Here is a tiny trained network, its code and every weight. The questions are about switching its units off for an input and a class, where a switched-off unit gives its printed mean instead of its output.

import numpy as np


def w(rows, s, z=0):
    codes = np.array(rows[::2]) - 128.0
    scale = np.full(codes.shape[1], s)
    scale[-1] = z or s
    return codes * scale


def norm(h):
    return h / np.sqrt((h * h).mean(-1, keepdims=True) + 1e-5)


def f(y):
    return y / 2 * (1 + np.tanh(0.7978845608 * (y + 0.044715 * y**3)))


def log_softmax(a):
    a = a - a.max(-1, keepdims=True)
    return a - np.log(np.exp(a).sum(-1, keepdims=True))


def net(x, mask):
    res = np.array(x, float).reshape(1, 7) / 4 @ E
    u = 0
    for l in range(4):
        y = f(norm(res) @ A[l][:, :-1].T + A[l][:, -1])
        res = res + np.where(mask[u : u + 8], y, B[l][:, -1]) @ B[l][:, :-1]
        u += 8
    return log_softmax(norm(res)[-1] @ U[:, :-1].T + U[:, -1])


A, B = {}, {}
E = w([
[226,62,152,201],'x0',
[210,114,134,137],'x1',
[213,156,174,179],'x2',
[100,14,48,120],'x3',
[121,96,2,247],'x4',
[33,127,248,184],'x5',
[118,57,242,163],'x6',
],0.007)
A[0] = w([
[106,115,211,158,106],'L0N0',
[206,100,109,149,21],'L0N1',
[81,160,116,165,106],'L0N2',
[162,119,141,163,40],'L0N3',
[140,122,85,179,172],'L0N4',
[160,133,128,144,2],'L0N5',
[52,4,112,91,201],'L0N6',
[75,108,98,194,102],'L0N7',
],0.015,0.004)
B[0] = w([
[52,55,214,195,191],'L0N0',
[214,88,88,126,161],'L0N1',
[90,146,41,232,155],'L0N2',
[174,165,108,71,133],'L0N3',
[148,77,84,211,184],'L0N4',
[145,134,127,86,119],'L0N5',
[130,41,93,23,255],'L0N6',
[2,114,64,179,180],'L0N7',
],0.0075,0.0081)
A[1] = w([
[218,94,164,115,140],'L1N0',
[165,128,251,176,2],'L1N1',
[73,202,153,194,2],'L1N2',
[92,34,97,127,113],'L1N3',
[127,145,146,136,74],'L1N4',
[88,84,103,152,90],'L1N5',
[184,121,136,162,132],'L1N6',
[85,177,129,81,100],'L1N7',
],0.013,0.0056)
B[1] = w([
[144,81,122,192,192],'L1N0',
[254,126,236,68,178],'L1N1',
[131,68,72,167,148],'L1N2',
[97,61,141,60,253],'L1N3',
[189,216,170,127,110],'L1N4',
[54,85,135,137,180],'L1N5',
[138,79,107,189,157],'L1N6',
[171,242,130,13,154],'L1N7',
],0.0079,0.0059)
A[2] = w([
[130,179,112,57,130],'L2N0',
[127,165,183,142,3],'L2N1',
[139,144,138,129,40],'L2N2',
[111,165,181,117,72],'L2N3',
[136,121,250,169,16],'L2N4',
[184,136,145,110,93],'L2N5',
[104,170,146,155,6],'L2N6',
[105,195,148,91,89],'L2N7',
],0.016,0.0051)
B[2] = w([
[96,180,138,151,228],'L2N0',
[158,119,116,41,138],'L2N1',
[134,129,83,51,93],'L2N2',
[150,82,117,197,162],'L2N3',
[210,145,253,95,253],'L2N4',
[84,65,110,201,166],'L2N5',
[162,145,14,130,106],'L2N6',
[58,164,162,193,183],'L2N7',
],0.0084,0.0037)
A[3] = w([
[152,135,77,20,95],'L3N0',
[105,206,71,194,231],'L3N1',
[22,255,121,147,94],'L3N2',
[93,96,119,173,3],'L3N3',
[151,67,231,41,134],'L3N4',
[199,156,157,108,8],'L3N5',
[19,85,228,137,128],'L3N6',
[104,165,180,214,88],'L3N7',
],0.0089,0.0028)
B[3] = w([
[208,193,193,30,163],'L3N0',
[130,183,245,187,208],'L3N1',
[94,212,224,121,208],'L3N2',
[110,99,127,155,132],'L3N3',
[105,30,190,141,253],'L3N4',
[104,36,80,140,125],'L3N5',
[181,102,188,254,252],'L3N6',
[23,116,187,165,150],'L3N7',
],0.0062,0.0043)
U = w([
[104,248,171,136,151],'0',
[70,163,85,217,84],'1',
[201,117,245,143,131],'2',
[46,81,182,110,125],'3',
[72,84,16,120,69],'4',
[134,99,113,2,61],'5',
[237,124,67,181,131],'6',
[131,65,138,142,253],'7',
],0.022,0.0044)

Each question gives the input, the list of numbers given to net, and the class t.
The units are the neurons (one row each of A and B). Each row of codes is followed by its name. A weight is (code - 128) times the scale printed after its matrix; where a second scale follows, it is the last column's (A, B and U).
mask holds one flag per neuron, layer by layer. A switched-off neuron (its flag False) gives its mean, the last column of its row in B, instead of its output. The means were averaged over made-up inputs and are rounded, as every weight is.
A unit's drop is (log p(t) with every unit on - log p(t) with that unit switched off) / (log p(t) with every unit on - log p(t) with every unit switched off).
The circuit of an input: a set's keep is (log p(t) with only the set's units on - log p(t) with every unit switched off) / (log p(t) with every unit on - log p(t) with every unit switched off). Starting from the 12 units with the biggest drops (on a tie, the unit counted first), units are removed one at a time, each time the one whose removal leaves the highest keep (on an exact tie, the one counted first), for as long as the keep stays at least 0.8.
units of the circuit, in order: the units of the circuit, biggest drop first
unit that matters most: the unit with the biggest drop
top k neurons: the k neurons with the biggest drops, biggest first
top k neurons in layer l: the k neurons of layer l with the biggest drops, biggest first
drop of u: that unit's drop, to one decimal
input [0,-8,-7,3,2,6,-4], class 4: units of the circuit, in order	[L0N6, L0N2, L0N0]
input [4,4,3,5,6,4,-3], class 4: unit that matters most	L0N7
input [8,1,-2,-4,6,2,-4], class 1: top 3 neurons	[L0N6, L0N7, L1N1]
input [-1,8,2,2,5,4,-2], class 4: units of the circuit, in order	[L0N7, L2N4]
input [0,-1,-3,-3,-7,-2,0], class 0: top 2 neurons	[L1N7, L2N0]
input [-3,-8,-6,-6,3,8,-7], class 1: top 3 neurons	[L0N2, L1N2, L2N4]
input [-8,0,5,-3,4,1,-1], class 0: top 2 neurons in layer 3	[L3N1, L3N2]
input [7,-3,1,-1,7,-1,0], class 1: top 3 neurons	[L0N6, L0N7, L1N1]
input [-2,-8,-8,1,2,-2,4], class 5: top 2 neurons in layer 0	[L0N6, L0N0]
input [-6,-5,-6,-7,8,-5,-6], class 1: top 2 neurons	[L0N2, L2N4]
input [3,-6,3,1,8,7,2], class 1: drop of L0N2	0.2
input [3,8,8,-5,-5,-8,0], class 6: drop of L0N1	0.1
input [6,0,1,8,5,-1,1], class 4: drop of L2N4	0.1
input [4,4,-6,-7,-6,-2,-8], class 0: drop of L3N1	0.0
input [3,1,-8,8,-2,8,-1], class 5: units of the circuit, in order	[L0N6]
input [-4,-2,-1,-3,8,4,7], class 1: top 2 neurons	[L0N2, L0N7]
